Each row is followed by one of two labels, saying whether the row has a hidden trait. Each part has a new trait and two new labels.
[ -3   0  11  -3 -18 -24  21   2   4   6 -35  60   0  -3  18   9  24   2
  -5   1 -13 -22 -39  -2 -17  -1] | <46>
[  3  -4   9   4 -25 -20   1   1  14  17 -56 -12   2 -22   7  17  10   7
   7   2 -23  13 -25  -4 -22  -4] | <46>
[  0 -17   1   2  -4 -18  20 -17  20  23  31  -8 -15 -19  19  31  20 -14
  -3   0  -1  15 -20  -3 -11  -3] | <46>
[ 11  -7   9   3 -26 -18  23  22   5   4 -43  21   0 -18  18   1  -3  10
   1   4 -27  18   1  -4 -13  -2] | <46>
[  1   7 -15  15  27  -1 -20  -1   9  -1 -38 -34  -1 -13  23   4   6  -2
  -4   4  -3  -4  25 -12 -31   5] | <46>
[  8  23   0   9  73  19  48  16  17 -18  31 -30  10   3 -14  -2  -2  -3
  -2  -6 -22 -27  25  -9 -30  13] | <46>
[  2 -16   1   1 -13  -1  19 -17   7  16  42   1 -13  -7   6  11   8 -13
  -3   2   7  -1   3   6  -2  -2] | <46>
[  2   1   5 -16  -5 -23  -1   6  14  15 -50 -29  -2  -7   2  13   3  11
  12  -1 -12  -6 -39   2 -32  -6] | <46>
[  5   1 -16  -3  18   3 -10  11  10 -10  -3  -4   9  -5  16   3  -2  -2
  -2  -1 -24   3   8 -10 -14   3] | <46>
[ 17 -14   3  18  42 -40  11  28  11  -3  -9 -52  -1  -8  11 -12  -4   4
   2  -8 -37  -9   7 -13  -8  13] | <46>
[ -4   5 -23   6  34  -3  -4   4  10  -4 -28 -11  -3   4  11  19  11   3
  -6   6 -22  13 -17 -12  -2  -3] | <46>
[ 12  -9 -10  11   3 -14  15  26  14 -11   0   5   9 -16  12   5   1   2
   2  -6 -34 -18   6 -10  -4   4] | <47>
[  1   5 -33   9  34   5 -23  11  11 -11 -22  -6   5  -5  21  11   6  -1
  -5   2 -11 -14  15 -14 -16   1] | <46>
[ -4  -3  11  22 -28  -7  -4  -6   9  11 -24  -7   7 -20   2  18  17  -2
   4   0 -20  28  -7  -1  -5   1] | <46>
[  7   4 -19   7  13   7   9  22   7 -14  10  11  11 -13   6   8   2   0
   0  -6 -18 -37   1  -7  -5   2] | <46>
[ 15 -13  -1  13  27 -33  13  31  11  -1 -19 -15   1 -19  17   6   2   7
   2  -6 -29 -20  20 -11  -4   4] | <46>
[  1  17  -9   8  46   6  29  18   9  -7 -15  -4   5 -13  -1  20  11   0
   0  -4  -7 -46  10 -11  -2   1] | <46>
[  4  -2   4 -20  -5  -4  -3  -3   9   4 -14 -25   0   6  -5  -9 -15   8
   9  -3 -16   2 -23   8 -26  -1] | <46>
[  7  -2   5  -1 -11  -3  30  20   4   3 -29   9  -3 -18  13   1  -9   7
  -1  11 -17  30  33 -10  -5  -6] | <46>
[  9  -1  10   0 -25   4  31  17  -4   2 -21  14  -4 -11   5 -13 -20   8
  -1  11  -9  42  39  -8  -5  -3] | <46>
[  8  -7  12   4 -23 -25  33  11   9   0 -36  46   5  -9  25   2  12   5
  -3   0 -44   7 -21  -7 -34   3] | <46>
[  7  -6   1  15  34 -39   5  19   6   8 -23 -49  -8 -15   8   1   6   6
   1  -3 -12 -23  -7 -11   6   4] | <46>
[ -7   8 -29  11  66 -14  -2  11  12   5 -45 -10 -11   2  11  32  22   9
  -8   9 -22  22 -43 -15  10  -8] | <46>
[  2   3 -14   9  67  -8  -8  13  20  -5 -21 -19   0   4  10  17   5   5
  -7   5 -48  40 -21 -18 -12   0] | <46>
[ -4 -16  26  -3  17  -7   0 -12  21  11  62 -23  -2 -12  16  25   2 -11
   9  -1  -8  50  -1 -10  -4  -1] | <46>
[-10  -3  10   3  14 -18   3   6  12  19   0 -15  -8 -18  20  36  20  -2
   7   6   6   4 -13 -15  11  -9] | <46>
[  6   8 -25  14  27  14 -31  -3   6 -11 -14 -30   3   3  21 -12 -10  -6
  -4   2  -4  12  36 -10 -35   9] | <46>
[  2  -2  15  -2 -26 -30  32   9   7   0 -33  75   4  -1  27   6  20   1
  -6  -1 -38 -11 -38  -4 -38   3] | <46>
[ -4  24  -1  14  56   2  44   8   6  12 -19 -25  -3 -20  -5  23  23   1
  -1   0   9 -51   2 -13 -10   0] | <46>
[  2  -8  16  -2  21  -8   1  -5  20  -2  47 -14   5  -5  13   7  -6  -7
   6  -2 -21  48  12 -12 -14   3] | <46>
[ -6  -4  21  14 -40  -3 -14 -12   5  12  -6   1   8 -17  -3  12  12  -4
   5   0 -11  37 -16  -1  -2  -1] | <46>
